Each row has a class, written as a number after it.
[  4   4  23   5  21  40  26  23  11 -44 -11   8 -33   9 -19  51  18  16
  14  17  62  23  -1  -1   2  -1   2  60 -11 -37   4 -21 -35 -30   3] => 3
[  9  17  24  20 -37   1  33 -35 -10  18 -13 -45  20  41  -2 -29  17  -2
 -10  -3  31  -7   0   5  -8  11  -5  33   2 -22  -2  12   8 -13  -7] => 1
[ 27   6  -3 -25  31  26   5  33 -17  12  -7  13 -30  11  -8  25 -31   7
  14  19  14 -14   0 -31  11   9   5  30   6 -16   3  23  -6 -15   9] => 5
[ 22  11  30  39 -30  13  19 -36 -11   2 -27 -43  12  37 -10 -21  14  -3
 -12 -10  27  -1   2   5  -7  16  -4  51   1 -14  -6  10  -1 -20 -12] => 1
[ 53 -10  -7  -3   1  17  -4  15 -33  15 -14  11 -16   7 -21  38 -24  32
  -4  26  10 -11   8 -22  27   0  22  46  11 -14   4  31  16 -34  14] => 9
[ 14  11  27  26 -26  20  32 -26 -17  22 -19 -57  15  51 -15  -8  23  12
 -11  -1  20 -15   2   6 -23   7   7  35   0 -43   6  -2   0  -5 -19] => 7
[  7  -5   9  10  19  40   6  26  -2 -38  -7 -23  10  55 -21 -14 -47  11
  -9 -39  -8  42  12  36 -27  -7 -23   6  29 -11 -11  10  -8  -3 -13] => 3
[-24  -2   4  19  14  19  20  24 -21 -35  -9  -7 -10  11   7  49  57  -5
 -10  15  39  28 -22   0  12   9  12  23 -16 -38  16   3 -35 -46   8] => 1
[ -8 -59 -45  35   0  -5 -18  11 -45 -21 -17  22  27  72 -34 -26   8 -93
 -11 -16 -65  34  13  78 -46  12  38   0  22  -8  -9  11 -25   3  21] => 0
[ 83  21 -45   8 -10  26 -82  -1  -6  32 -16 -25  -1 -22 -37 -13 -87  64
  11   9 -16  13   5 -73  -2 -42  24  13   4 -16  -4  25  11  13  26] => 9
[ 20  34 -35   7  14  31 -64  15  51  13   9 -38 -53  38   8  10 -35  79
  20  47  -5  14 -11 -43   6   1 -16  -1  -3 -18  54  -5 -43  12  -8] => 6
[ 13  12  11  34 -24  13  26 -22  -9  14 -19 -53   8  45 -27 -20  26   9
  -4  -4  11 -11 -11  -6 -14  10  18  37   5 -40  -9  -1   1  -2 -11] => 0
[ 16   7  22  40 -28  13  20 -26   3   6 -20 -23  14  63 -14 -22  11  11
   7  -1  38 -13 -11   0 -12  -4   4  35  -4 -28  -3  -2   9 -16 -12] => 4
[ 30  10   2  33 -23  23  22 -33  -1  -3 -18 -29  23  34  -8 -24  11   3
  -9 -18  15  -3  -6  -3 -30  11  10  26  -8 -20   1  -1  -4  -4 -15] => 8
[-19  -7 -17  -7  35  27  11  19 -12 -40  -4  -3  -6  19   8  49  54  -7
  14   7  45  39 -10 -27   3 -24  -3  22   1 -38  -3 -19 -22 -12 -13] => 5
[ 43   5 -18 -10   8  16   3  24 -25  20 -11  -4 -37   7 -14  27 -18  41
  -5  14  14 -12 -11 -26   9  -5   5  28   7  -4  21  14   3 -28  -1] => 6
[ 37   2  -5  -4  28  29  -8  31 -25  19 -13   5 -27   3  -3  34 -42  15
  10  14  22 -15   6 -36  17   4   5  46  11 -21  13  26   1 -25  11] => 5
[ 51   3 -15 -23   6  31 -13  28 -26   4  -6 -11 -26 -14 -11  12 -20  17
   3  14  15 -14  -1  -8  -3   3  17  42   5 -26   8  27  -4 -22  12] => 2
[ 43   2 -17 -16  -1  24  -8  25 -25   4  -6 -11 -20 -14  -3  12 -16  19
  -2  11  19 -19  -8  -4  -1   5  11  25   0 -16   5  20   1 -19   6] => 2
[ 10  14  22  28 -30   9  28 -40  -9   3 -25 -46  12  47   0 -16  22  -9
 -19  -2  37  -4  -3   8 -10  16   7  40  -1 -19  -4   3   3 -18 -16] => 1
[ 31 -38   1 -31 -17  33  19  -3 -14 -21   9 -26   1  45 -19 -26 -20  17
 -22 -21  -8  34  14  57 -30 -15   0  43   8 -15  -3  -4 -30  12 -17] => 2
[ 30 -42   2  28   4  -6  -3 -12 -26   9   1  54  12 -14   8  12  21  12
 -11 -41   2  -6  -2 -17 -12 -41 -24  36 -29  19  25  19 -23  20  -4] => 7
[ 16  16  -3  59 -31 -14 -72 -28  55  12  22   5  -4  35  28   9 -88   8
 -38  41  26  16 -23 -19  40  64 -39  -7   2  22 -36  -4  59  36  41] => 4
[  8  -5   4  -8  16  24  -4  14  -1 -33   6 -12  20  75 -12 -28 -43  38
   7 -31   8  31  32  47  10 -12 -21  11  15  -8  -2  -8  -3  -6  -3] => 4
[ 35   8 -10  -4  16  13  19  26 -29  25 -17  22 -23  -3 -20  14 -32  19
   1   9   7 -28  -3 -21  24  14  15  22   0  -6  -9  33   9 -17  18] => 0
[  7   2 -17  87 -32 -25 -23 -12 -48  37  -2 -42 -23   6 -12   6 -21  -5
 -62 -38  37  24   3  14 -53  -7 -12 -22   9   1  37  -6  25 -31   9] => 6
[  4 -15 -44  45 -17 -22  40 -30  69  18  85  15  53  -1   6 -30  27  17
 -61 -25 -13  -4 -67   0  -8  19 -63 -21  22   6  14   9  22  43  52] => 6
[ 28 -23  -8  22  15  22 -19  18  -1 -35   2   2  29  32   4 -52 -32   0
 -19 -38 -14  35  11  35 -11 -12   0   8  27   8 -20  22  10   3 -33] => 1
[ 13  77 -44  43   2  35 -92  -3  20 -22   9 -36 -10  10 -26 -16 -64  85
  13   1  16  61   0 -41 -14 -10  -8 -29 -23 -24  35  -4 -10  -4  12] => 4
[ 10 -42 -12  -2 -24  20  56 -63 -30   8 -27 -15  49 -25  14  18  23  57
 -40   5 -37 -21  30 -30  33   5 -55 -16 -62  49  61  56 -16 -60  -2] => 1
[ 45  81 -48  -8 -20  21 -38  32 -32  12  25   3   4  -7  39  24 -58  64
  -5  20  56  54 -36 -36  28 -11  25  21  -4 -41   1  27   5  16  15] => 1
[  3  -7  12 -44  27  11  13  25 -20 -21   7  29   8  64   2 -16 -54   7
 -14 -35   5  19  45  62   1   2  -6  -8   7  -6 -16  -5 -13  23   0] => 7
[  65   65  -42   61  -19   35  -34    5  -30   28    8   24  -32   -7
   11   28 -114   75  -19   12   35   67    6  -30   -7    4   -2    0
   -2  -29   36   45   -8   -6   11] => 9
[ -7  22  14  76  13  15   2  58 -28 -54  -8  55 -42 -24   1  26   0   4
 -17 -11  65  30 -30   9  -6  26  59 -11  -4 -26 -30 -13  22 -30 -59] => 0
[ 15  -1  23  42 -39   9  34 -42 -10  17 -28 -36  11  37  -8 -21  20 -11
  -3   2  29  -6  -6   6 -11   4  -2  47   2 -14   0   9  -2 -19 -19] => 1
[  4 -30  13   6  22  25  11   7  -2  -6   0  31  -6  49  10 -13 -61 -15
  10 -53 -17  16  18  36 -21  -4   3   5  19  11   2  11 -30  13 -35] => 5
[  1  13  -9  31  26  22  18  33 -17 -58 -21  21  12  -5   1  24  57  -4
 -10 -10  48  18 -16   6  -7  -4  10  19 -14 -29  -2 -16 -24 -25   0] => 8
[ -1  28  77  42 -16   0  23   8 -21  10 -42 -13  42 -31 -48 -41  40 -15
 -23 -25   3 -92  18  18 -21  28  57  27 -12 -59   3  16  17 -49  26] => 7
[ -3 -22  27 -30 -20  -3  25  35 -41 -35  18 109  23 -28  15  27 -53  26
 -18 -20  28  17  21  15  33  21  25 -15 -56 -28  -8  -1 -17 -19  50] => 8
[ 10 -10 -39  77 -19  32 -58  29  47 -31 -11   8  38  52  -7 -16  13  21
  42  43 -38  -7 -51  13  47  22  30   6  17 -30 -37   4 -10  15 -23] => 0
[ 31   4   3  42 -30  12  29 -28 -16  14 -22 -41  11  37 -24 -27  22   5
 -10  -2  15  -8 -12 -14 -27   4  16  46   1 -34  -8  -5   4   7 -13] => 0
[ 13  -6  11  42 -35   5  44 -23 -29   9 -26 -27  13  41 -17 -19  28   7
  -8  -3  32  -5  -6  -7 -20  -3   9  38  -4 -41  -6 -13   5   0 -16] => 0
[-32  16  38  -3  27  19 -14  17   0 -63 -21 -15 -11  48  -1  57  69  33
   0  -5  43  22 -30 -29  24  -8   0  70 -17 -43  13 -31 -33 -10   9] => 4
[ 18  -5 -22  13  17  20  -7   7 -26 -23  14 -32  31  48 -34 -36 -42  39
 -19 -80 -26  27  23  40  -4  -4  -4  17  37  -8   0   7  15   4  -6] => 0
[  9  31 -54  24  16  31 -66  24  36   0  22  -5  -4  13   7   4 -46  59
  31  -2  -4  25 -24 -16   5 -25  -1  -8  -8 -11  34  -8 -59  33   6] => 5
[ 19  34  16  19 -33  18  30 -29   6   2 -26 -44  18  38 -24 -19  18  -1
   4   6  35 -15  -2   4 -32   3   4  40  -1 -29  -4  -7   0  -6  -3] => 3
[ 56   1 -11  -3  10  19   2  11 -20  18 -14  -3 -20  -1 -15  35 -11  22
   3  25  11 -12   9 -27  15  -3  23  29   4 -10  -4  30   5 -30   8] => 9
[  45   22  -22   40    6   59  -16   19   24   -4   19   -9  -16    5
   -7   16 -110  100  -20   36   -2   48   -9  -44    4   28  -17   13
    6  -59   45   10  -26    4   34] => 9
[ 45   5 -19 -17  13  22  -4  13 -22   8  -8  10 -16   0  -5  17 -26  16
  -2  17   7  -3  -7 -19  24  11  12  41  -4   9   7  41  -2 -26   9] => 1
[ 28   1  14  50 -48   8  29 -50 -15  14 -29 -36  19  44 -13  -7  23  -2
 -20  15  28   3   6  -8 -26   2  16  35   7 -40  -5   0  15 -13 -12] => 9
[ 44  39 -46  21 -13  17 -56 -19  11  30  18  14 -35  -3   7  -9 -70  22
 -10  30  28  48  22   3  -1   1  11   7 -19  12  24  38 -16  -6   7] => 1
[ 19  -1  17  13   8  28 -28  12   4 -20  -8  12  16  52 -16 -36 -51  31
 -35 -38 -38  28  14  44  -2  -7 -13   2  14  17 -28  29  -1  33 -39] => 7
[ 22  79 -12 -29 -11  43 -56  20  10   9  30 -40 -19  13 -21  16 -72 114
  16 -31  11  28   0 -21   8 -13  54 -70 -60 -36  -9  15 -48   2  -7] => 7
[ 40  15 -35  61 -13  21 -24 -37 -29   6 -42   6  -4  17 -47  20   3 -15
   1 -43  37   3  17 -11 -43 -29  11  12 -43  -7  22  42 -43 -54  45] => 3
[ 15  23  23  14 -33   7  23 -41  -2  15 -21 -43  11  35  -7 -24  14   1
 -10   0  31  -6  -3  -2  -8   5   4  48  -3 -18  -2   4  -6  -4  -3] => 1
[ -17    8   17  -92  -20    9  -25    9  -47  -29  -10 -103   15  -16
   -6   34    9   22  -28  -56   -7   15  -61  -48  -41  -35   83   37
   -2  -59  -12  -65  -12   50   13] => 2
[ -6  98  -9 -18  29  25 -60  -1 -10  -4 -34 -19 -33   7  22   8 -34  22
  19  14  10  31  29 -38   0  11   1  15  -7 -21  51  32 -39  -6   9] => 1
[ 26  17  24  17 -29  20  25 -20  -4   1 -23 -38  13  30 -11  -9   4  -8
   9  -2  29  -8  -4 -15 -37   1  10  41   1 -34  -7  -2   4  -5  -9] => 3
[ 74  89 -67  12  10  41 -44   3  -3  -2  14 -33 -15  -2 -19 -31 -13  61
   7   8  -1  34   1 -51 -40   4  33  10 -24 -33  23  31 -25  14 -10] => 0
[ 33  -5  -1  -5  23  24  -6  30  -1   9  -7   4 -21  28 -23   8 -17  28
  16  21  10 -22  -9  -6  17  -7  10  36  -2  -3  10  22  -1 -29   8] => 4
[ 36  -8  -7 -12  22  31   0  23 -23  19 -11  16 -32   4  -6  32 -41   9
  13  19  19 -14  -2 -40   9   3  19  39   2 -17  11  23   0 -23  -1] => 5
[ 41  41 -35   3  10  60 -56  17  47 -28  33 -45 -34   3 -30  20 -67 102
  -7  47 -10  62   3 -28  18  27  21 -26  -7 -23   0   5  -8 -12 -14] => 9
[  0   9  25  26 -20  16  21 -23 -14  17 -17 -37  10  52 -17 -13  11   2
 -14  -2  25  -2   8  10 -24  -1   7  17   1 -45  -2   0   6  -4 -17] => 7
[ 27  54 -45  41 -13  49 -24 -23 -17   6 -48 -43   3  18  -7 -27 -75  79
 -11   7   9  36  49  -1 -14 -10 -34 -48 -32  10  47  15 -24 -29 -23] => 8
[-17  45  52 -69 -11 -25 -15 -37 -41 -27 -27  -9 -59   9 -40  24  15  25
   6   7   2  -8  13 -92 -26  54 -10  78 -19 -25  62 -52   1   6  31] => 6
[-40  18  -3  11  27  25  18  30  -5 -37   2  22 -27   3 -17  53  40 -11
  27   3  52  45 -17  12  11  -2  19   0   0 -43  -5  -9 -24 -44   0] => 8
[-21  -9  16  33   4  38 -17  -5  18 -50 -18  12 -29  26 -34  44  28  33
   3  26  48  63 -10 -15  54  -8 -26  47 -16 -30 -14  11 -32 -46   3] => 1
[ 12   8  15  35 -13  16  22 -27   0  14 -14 -46  11  48  -1  -9   9 -17
  -8 -11  38  -9  -2 -11 -29   6   4  39  12 -41  -2 -11  -1   2  -6] => 5
[ 71  61 -36 -11 -23  33 -60  56 -37  12   7 -54 -19  26  11 -36 -61  74
 -11  22  40  11   8  -8 -29 -10  28  -2  -7 -62  17  24   2  -2  -9] => 2
[ 51 -21   9  -1 -21 -19 -32  39   2 -14  30 -43  49  -5   3 -19  13  13
   3 -14  63 -49  27   8  14  -2  47   8 -31 -41 -51 -62  11  -3  40] => 5
[ 55  15 -11  -2   5  27   4  26 -18  11 -19  18 -20   5 -18  21 -39   8
  18  16  14 -25 -13 -18  -6   8  15  40  -2  -2   5  30  -2 -20  14] => 3
[ 17 -36   8  15 -20  20  -3   9 -31 -23 -16   7  21  21 -26 -30 -43  42
   9  -5 -40  23  37  26  16   5  -7  26   3  -3  -2  -3   2  -3 -29] => 0
